Below is a small trained network, with its code and all its weights. Each question gives an input and a target symbol and asks what happens when units are switched off, that is, made to give their printed mean instead of their output.

import numpy as np


def w(rows, s, z=0):
    codes = np.array(rows[::2]) - 128.0
    scale = np.full(codes.shape[1], s)
    scale[-1] = z or s
    return codes * scale


def f(y):
    return y / 2 * (1 + np.tanh(0.7978845608 * (y + 0.044715 * y**3)))


def softmax(a):
    e = np.exp(a - a.max(-1, keepdims=True))
    return e / e.sum(-1, keepdims=True)


def log_softmax(a):
    a = a - a.max(-1, keepdims=True)
    return a - np.log(np.exp(a).sum(-1, keepdims=True))


def net(x, mask):
    ids = ['Γαδεηθξω'.index(c) for c in x.split()]
    T = len(ids)
    res = E[ids] + P[:T]
    u = 0
    for l in range(3):
        r = res
        for j in range(2):
            rows = slice(2 * j, 2 * j + 2)
            q, k, v = (r @ M[l][rows].T for M in (Q, K, V))
            z = softmax(np.where(np.tri(T) > 0, q @ k.T / 2**0.5, -1e9)) @ v
            o = O[l][rows]
            res = res + np.where(mask[u + j], z, o[:, -1]) @ o[:, :-1]
        u += 2
        y = f(res @ A[l][:, :-1].T + A[l][:, -1])
        res = res + np.where(mask[u : u + 8], y, B[l][:, -1]) @ B[l][:, :-1]
        u += 8
    return log_softmax(res[-1] @ U[:, :-1].T + U[:, -1])


Q, K, V, O, A, B = {}, {}, {}, {}, {}, {}
E = w([
[193,145,119],'Γ',
[157,83,195],'α',
[95,110,79],'δ',
[174,151,117],'ε',
[101,191,123],'η',
[209,124,138],'θ',
[89,147,87],'ξ',
[6,51,146],'ω',
],0.013)
P = w([
[103,185,24],'0',
[121,52,78],'1',
[115,161,254],'2',
[47,164,103],'3',
[132,17,47],'4',
[114,174,245],'5',
[44,171,100],'6',
[132,15,45],'7',
[114,178,240],'8',
[56,176,96],'9',
[133,5,38],'10',
],0.0067)
Q[0] = w([
[100,7,31],'0.h0',
[255,94,177],'0.h0',
[76,128,82],'0.h1',
[48,176,167],'0.h1',
],0.0098)
K[0] = w([
[2,59,83],'0.h0',
[155,55,251],'0.h0',
[139,180,172],'0.h1',
[169,160,113],'0.h1',
],0.012)
V[0] = w([
[66,163,2],'0.h0',
[253,223,97],'0.h0',
[202,199,204],'0.h1',
[232,151,129],'0.h1',
],0.0036)
O[0] = w([
[18,167,49,254],'0.h0',
[252,221,85,22],'0.h0',
[91,181,79,58],'0.h1',
[162,160,60,70],'0.h1',
],0.0042,0.0019)
A[0] = w([
[227,253,143,114],'0.n0',
[246,55,153,30],'0.n1',
[111,236,255,254],'0.n2',
[110,202,33,164],'0.n3',
[150,76,111,177],'0.n4',
[56,51,123,152],'0.n5',
[233,195,128,102],'0.n6',
[247,73,157,40],'0.n7',
],0.0081,0.0035)
B[0] = w([
[133,47,250,147],'0.n0',
[91,209,82,139],'0.n1',
[167,172,254,217],'0.n2',
[207,171,33,209],'0.n3',
[162,101,131,160],'0.n4',
[62,71,130,254],'0.n5',
[98,118,193,130],'0.n6',
[86,234,102,138],'0.n7',
],0.0075,0.0045)
Q[1] = w([
[171,159,180],'1.h0',
[201,167,122],'1.h0',
[174,2,36],'1.h1',
[49,37,149],'1.h1',
],0.0076)
K[1] = w([
[122,150,92],'1.h0',
[158,159,99],'1.h0',
[8,58,127],'1.h1',
[113,91,222],'1.h1',
],0.013)
V[1] = w([
[40,133,161],'1.h0',
[40,146,86],'1.h0',
[248,156,3],'1.h1',
[250,120,66],'1.h1',
],0.0048)
O[1] = w([
[133,177,75,208],'1.h0',
[222,193,113,206],'1.h0',
[253,165,81,1],'1.h1',
[233,143,115,16],'1.h1',
],0.0051,0.0032)
A[1] = w([
[102,114,176,14],'1.n0',
[100,141,120,173],'1.n1',
[51,103,149,2],'1.n2',
[177,77,57,152],'1.n3',
[186,55,76,196],'1.n4',
[129,234,2,194],'1.n5',
[201,179,144,116],'1.n6',
[79,137,21,69],'1.n7',
],0.0094,0.0048)
B[1] = w([
[245,156,150,153],'1.n0',
[107,133,107,174],'1.n1',
[181,175,61,222],'1.n2',
[208,95,181,173],'1.n3',
[172,94,214,171],'1.n4',
[232,156,2,254],'1.n5',
[145,222,117,183],'1.n6',
[143,26,122,236],'1.n7',
],0.0084,0.0075)
Q[2] = w([
[69,255,152],'2.h0',
[137,229,68],'2.h0',
[50,218,24],'2.h1',
[34,191,38],'2.h1',
],0.0058)
K[2] = w([
[202,110,112],'2.h0',
[190,254,147],'2.h0',
[158,221,79],'2.h1',
[175,181,77],'2.h1',
],0.0096)
V[2] = w([
[235,228,132],'2.h0',
[230,2,143],'2.h0',
[160,241,64],'2.h1',
[165,109,114],'2.h1',
],0.0052)
O[2] = w([
[254,77,81,230],'2.h0',
[165,25,196,217],'2.h0',
[50,90,55,252],'2.h1',
[125,73,138,199],'2.h1',
],0.0051,0.011)
A[2] = w([
[44,254,143,130],'2.n0',
[70,194,227,163],'2.n1',
[159,91,209,199],'2.n2',
[71,151,188,254],'2.n3',
[177,240,83,130],'2.n4',
[171,197,202,56],'2.n5',
[184,181,75,81],'2.n6',
[168,202,209,89],'2.n7',
],0.0088,0.011)
B[2] = w([
[153,9,53,154],'2.n0',
[65,127,149,172],'2.n1',
[127,113,184,244],'2.n2',
[8,161,137,218],'2.n3',
[110,207,138,212],'2.n4',
[144,113,32,171],'2.n5',
[81,183,187,228],'2.n6',
[126,101,79,181],'2.n7',
],0.012,0.011)
U = w([
[142,164,173,211],'Γ',
[78,151,254,81],'α',
[143,68,199,138],'δ',
[155,133,163,255],'ε',
[167,149,33,147],'η',
[110,198,160,93],'θ',
[204,10,31,62],'ξ',
[96,93,92,103],'ω',
],0.0077,0.0058)

Each question gives the input, a string of symbols that net reads in full, and the target symbol t.
The units are the heads (2 rows each of Q, K, V and O) and the neurons (one row each of A and B). Each row of codes is followed by its name. A weight is (code - 128) times the scale printed after its matrix; where a second scale follows, it is the last column's (O, A, B and U).
mask holds one flag per unit, layer by layer, with each layer's heads first. A switched-off unit (its flag False) gives its mean, the last column of its rows in O or B, instead of its output. The means were averaged over made-up inputs and are rounded, as every weight is.
A unit's drop is (log p(t) with every unit on - log p(t) with that unit switched off) / (log p(t) with every unit on - log p(t) with every unit switched off).
The circuit of an input: a set's keep is (log p(t) with only the set's units on - log p(t) with every unit switched off) / (log p(t) with every unit on - log p(t) with every unit switched off). Starting from the 12 units with the biggest drops (on a tie, the unit counted first), units are removed one at a time, each time the one whose removal leaves the highest keep (on an exact tie, the one counted first), for as long as the keep stays at least 0.8.
units of the circuit, in order: the units of the circuit, biggest drop first
top k neurons: the k neurons with the biggest drops, biggest first
top k neurons in layer l: the k neurons of layer l with the biggest drops, biggest first
which heads matter: for each layer, one digit per head in row order, 1 if its drop is at least 0.15 and else 0, layers parted by /
input α ξ ω ξ Γ ξ α δ ξ, target α: units of the circuit, in order	(0.n2, 1.n5, 2.h0)
input ξ α η θ ε ξ α ω, target ω: top neuron	(1.n5)
input δ Γ ξ ξ η, target η: top 3 neurons	(1.n5, 2.n2, 2.n3)
input α ξ ε ω η ε ξ ξ ξ, target α: which heads matter	00 / 01 / 00
input α α ξ α ξ, target ξ: units of the circuit, in order	(2.n6, 2.n3)
input η η η, target η: units of the circuit, in order	(0.n3, 1.h1, 0.h0, 2.h0)
input δ θ ξ θ ξ η ξ δ θ, target δ: which heads matter	01 / 01 / 10
input α ω ω ξ ξ δ ξ δ, target ω: which heads matter	10 / 01 / 10
input ξ α ε ξ θ, target θ: which heads matter	10 / 01 / 00
input α δ ξ ω ξ ξ ξ η α δ, target ξ: units of the circuit, in order	(2.n6, 2.n3)
input δ θ ω δ ξ ξ Γ α, target ω: which heads matter	00 / 01 / 10
input ξ δ Γ ξ α ξ ξ ω ε, target ξ: which heads matter	10 / 01 / 10
input α ξ θ δ ξ ω, target α: which heads matter	00 / 00 / 10
input η Γ δ ξ α θ, target η: top 4 neurons	(2.n5, 2.n7, 1.n6, 0.n3)
input ξ δ α α ξ ε α Γ, target Γ: top 4 neurons	(0.n7, 0.n5, 0.n1, 1.n5)
input α ξ ξ ω ξ η, target α: units of the circuit, in order	(1.n5, 0.n2)
input ω Γ ξ ξ ε, target ω: top 2 neurons	(1.n5, 0.n5)
input α ω ξ ξ α Γ α ξ Γ, target α: which heads matter	00 / 00 / 00
input α ξ θ α ξ ε, target α: units of the circuit, in order	(1.n5, 2.n3, 2.h0, 1.n2)
input ξ α α, target ξ: top neuron in layer 2	(2.n5)
input ξ ξ ξ α ξ Γ θ, target δ: top 2 neurons	(1.n5, 0.n0)
input ξ ε ξ Γ δ, target δ: top 2 neurons	(0.n5, 1.n4)
input ξ ξ α ξ Γ η α ξ ξ, target ξ: which heads matter	10 / 01 / 11
input ξ θ Γ, target ξ: top 3 neurons	(0.n3, 1.n5, 2.n5)
input δ ω ξ α, target α: top 2 neurons	(1.n6, 1.n5)
input ξ ξ α, target ξ: top 3 neurons	(0.n3, 1.n5, 2.n5)
input α ξ ξ θ ξ ε ε ξ Γ, target α: top 2 neurons	(0.n0, 1.n5)
input α α ξ θ ω ε, target α: top 3 neurons	(2.n1, 2.n3, 2.n2)
input ω Γ θ, target ω: top 3 neurons in layer 2	(2.n5, 2.n0, 2.n7)
